Below are the code and all the weights of a small trained network. Each question names an input and a class and asks about switching units off, where a switched-off unit gives its printed mean instead of its output.

import numpy as np


def w(rows, s, z=0):
    codes = np.array(rows[::2]) - 128.0
    scale = np.full(codes.shape[1], s)
    scale[-1] = z or s
    return codes * scale


def norm(h):
    return h / np.sqrt((h * h).mean(-1, keepdims=True) + 1e-5)


def f(y):
    return np.maximum(y, 0)


def log_softmax(a):
    a = a - a.max(-1, keepdims=True)
    return a - np.log(np.exp(a).sum(-1, keepdims=True))


def net(x, mask):
    res = np.array(x, float).reshape(1, 6) / 4 @ E
    u = 0
    for l in range(3):
        y = f(norm(res) @ A[l][:, :-1].T + A[l][:, -1])
        res = res + np.where(mask[u : u + 11], y, B[l][:, -1]) @ B[l][:, :-1]
        u += 11
    return log_softmax(norm(res)[-1] @ U[:, :-1].T + U[:, -1])


A, B = {}, {}
E = w([
[128,113,83,6,193,138,106],'x0',
[129,104,186,171,165,139,95],'x1',
[142,181,172,123,125,149,193],'x2',
[164,185,139,165,138,87,158],'x3',
[84,72,117,73,178,59,140],'x4',
[191,77,2,148,183,156,183],'x5',
],0.0064)
A[0] = w([
[111,88,52,118,60,133,162,22],'L0N1',
[138,128,151,145,133,103,187,91],'L0N2',
[105,95,71,159,128,91,146,81],'L0N3',
[161,88,103,205,190,159,173,39],'L0N4',
[128,148,190,146,138,49,185,100],'L0N5',
[160,135,144,69,123,190,159,83],'L0N6',
[148,128,117,2,154,164,116,25],'L0N7',
[134,148,121,198,87,124,132,166],'L0N8',
[107,92,150,27,155,103,84,7],'L0N9',
[125,162,96,32,139,177,169,3],'L0N10',
[88,127,160,181,143,88,184,48],'L0N11',
],0.0074,0.0036)
B[0] = w([
[110,115,122,129,126,86,160,194],'L0N1',
[115,125,168,101,184,53,173,169],'L0N2',
[185,136,29,156,17,30,168,202],'L0N3',
[120,108,143,168,115,164,108,228],'L0N4',
[72,221,131,171,220,143,167,231],'L0N5',
[55,160,70,115,114,175,162,191],'L0N6',
[117,211,63,87,153,164,85,251],'L0N7',
[135,145,195,67,133,139,139,253],'L0N8',
[48,73,91,25,253,37,60,234],'L0N9',
[40,233,88,183,66,220,80,215],'L0N10',
[145,185,126,130,138,132,138,178],'L0N11',
],0.0055,0.0032)
A[1] = w([
[169,53,46,83,115,93,38,168],'L1N1',
[154,146,107,254,84,210,166,172],'L1N2',
[195,97,72,114,101,33,161,41],'L1N3',
[119,127,131,52,149,178,155,4],'L1N4',
[227,119,131,105,121,156,166,92],'L1N5',
[235,83,112,228,159,184,103,7],'L1N6',
[45,166,84,102,102,99,92,138],'L1N7',
[53,174,162,193,86,109,75,172],'L1N8',
[175,142,17,137,161,125,188,99],'L1N9',
[92,66,138,44,157,75,99,22],'L1N10',
[124,173,111,31,86,121,142,150],'L1N11',
],0.0068,0.0027)
B[1] = w([
[114,186,183,127,152,96,215,253],'L1N1',
[188,79,143,50,209,109,159,255],'L1N2',
[87,118,54,163,47,82,73,187],'L1N3',
[158,180,101,91,135,164,111,156],'L1N4',
[91,111,124,130,166,145,48,155],'L1N5',
[254,41,136,103,193,162,127,184],'L1N6',
[130,136,128,149,180,141,129,237],'L1N7',
[117,27,95,151,137,180,107,238],'L1N8',
[77,81,141,182,38,118,119,243],'L1N9',
[177,127,177,59,234,8,44,202],'L1N10',
[215,160,106,45,133,174,92,215],'L1N11',
],0.0066,0.0047)
A[2] = w([
[44,64,180,180,87,156,2,61],'L2N1',
[153,147,198,77,176,192,120,101],'L2N2',
[152,143,56,111,138,131,166,164],'L2N3',
[170,223,126,133,158,150,46,82],'L2N4',
[108,164,177,167,139,101,201,60],'L2N5',
[182,103,137,74,24,216,121,54],'L2N6',
[93,190,161,199,164,101,203,13],'L2N7',
[158,147,197,153,74,129,128,103],'L2N8',
[114,136,145,86,156,53,68,3],'L2N9',
[123,82,44,147,69,66,169,36],'L2N10',
[109,150,54,128,132,117,168,109],'L2N11',
],0.0081,0.0033)
B[2] = w([
[62,98,225,131,102,249,80,210],'L2N1',
[116,108,82,141,84,80,161,254],'L2N2',
[146,152,183,185,87,101,64,238],'L2N3',
[183,105,159,187,97,111,107,212],'L2N4',
[69,215,77,176,208,132,189,176],'L2N5',
[96,144,172,80,92,64,205,180],'L2N6',
[109,207,142,179,202,112,215,180],'L2N7',
[41,97,57,96,194,94,94,171],'L2N8',
[104,17,109,59,184,62,108,213],'L2N9',
[51,86,57,254,16,43,79,229],'L2N10',
[129,146,143,171,105,166,37,205],'L2N11',
],0.0064,0.0044)
U = w([
[80,226,160,226,203,110,209,144],'0',
[94,120,110,56,230,51,43,173],'1',
[146,236,62,95,98,236,55,161],'2',
[47,66,212,159,105,215,69,134],'3',
[139,161,169,71,27,147,217,30],'4',
[247,27,138,172,152,195,177,152],'5',
[104,82,52,233,46,49,99,182],'6',
[216,185,151,157,71,102,96,2],'7',
],0.012,0.0039)

Each question gives the input, the list of numbers given to net, and the class t.
The units are the neurons (one row each of A and B). Each row of codes is followed by its name. A weight is (code - 128) times the scale printed after its matrix; where a second scale follows, it is the last column's (A, B and U).
mask holds one flag per neuron, layer by layer. A switched-off neuron (its flag False) gives its mean, the last column of its row in B, instead of its output. The means were averaged over made-up inputs and are rounded, as every weight is.
A unit's drop is (log p(t) with every unit on - log p(t) with that unit switched off) / (log p(t) with every unit on - log p(t) with every unit switched off).
The circuit of an input: a set's keep is (log p(t) with only the set's units on - log p(t) with every unit switched off) / (log p(t) with every unit on - log p(t) with every unit switched off). Starting from the 12 units with the biggest drops (on a tie, the unit counted first), units are removed one at a time, each time the one whose removal leaves the highest keep (on an exact tie, the one counted first), for as long as the keep stays at least 0.8.
circuit, biggest first: the units of the circuit, biggest drop first
k most important neurons: the k neurons with the biggest drops, biggest first
top k neurons in layer l: the k neurons of layer l with the biggest drops, biggest first
drop of u: that unit's drop, to one decimal
input [2,-5,-6,-4,-1,2], class 6: circuit, biggest first -> [L0N3 L1N9]
input [-4,8,8,-5,6,-2], class 0: circuit, biggest first -> [L0N5 L2N7]
input [-5,4,1,6,3,8], class 5: circuit, biggest first -> [L1N6]
input [7,-8,-6,-3,5,8], class 6: circuit, biggest first -> [L1N9 L0N3 L2N10]
input [-2,-7,-2,2,0,-7], class 3: circuit, biggest first -> [L1N8 L2N1]
input [-5,-2,4,-3,1,-4], class 0: 2 most important neurons -> [L0N5 L1N9]
input [6,0,5,-6,-3,-4], class 2: 3 most important neurons -> [L0N10 L0N7 L0N6]
input [-6,5,-5,5,0,0], class 5: 2 most important neurons -> [L1N8 L1N1]
input [2,2,3,-4,-7,0], class 4: 2 most important neurons -> [L2N6 L0N6]
input [-5,1,6,4,-5,6], class 5: 2 most important neurons -> [L1N6 L1N2]
input [0,6,6,4,8,-8], class 0: top 2 neurons in layer 2 -> [L2N7 L2N5]
input [6,-4,4,-3,4,7], class 2: top 2 neurons in layer 0 -> [L0N10 L0N7]
input [6,7,-8,6,3,7], class 6: top 3 neurons in layer 1 -> [L1N9 L1N3 L1N2]
input [7,-4,4,-7,-1,-3], class 2: circuit, biggest first -> [L0N10]
input [-7,-2,-7,-1,-8,6], class 5: 2 most important neurons -> [L1N6 L1N2]
input [1,-6,8,7,5,5], class 6: top 3 neurons in layer 1 -> [L1N9 L1N1 L1N3]
input [2,8,-1,-2,-1,1], class 5: top 2 neurons in layer 1 -> [L1N6 L1N3]
input [2,4,-8,8,-5,5], class 5: drop of L1N6 -> 0.9
input [3,-2,2,5,-3,2], class 7: drop of L2N3 -> 0.3
input [0,-7,6,-3,-8,-1], class 4: circuit, biggest first -> [L2N6]
input [-6,-6,-6,7,7,-5], class 0: circuit, biggest first -> [L0N5 L2N7]
input [-4,-5,0,-2,-6,0], class 4: drop of L2N6 -> 0.3
input [-5,-1,-4,3,-4,4], class 5: drop of L1N6 -> 0.1
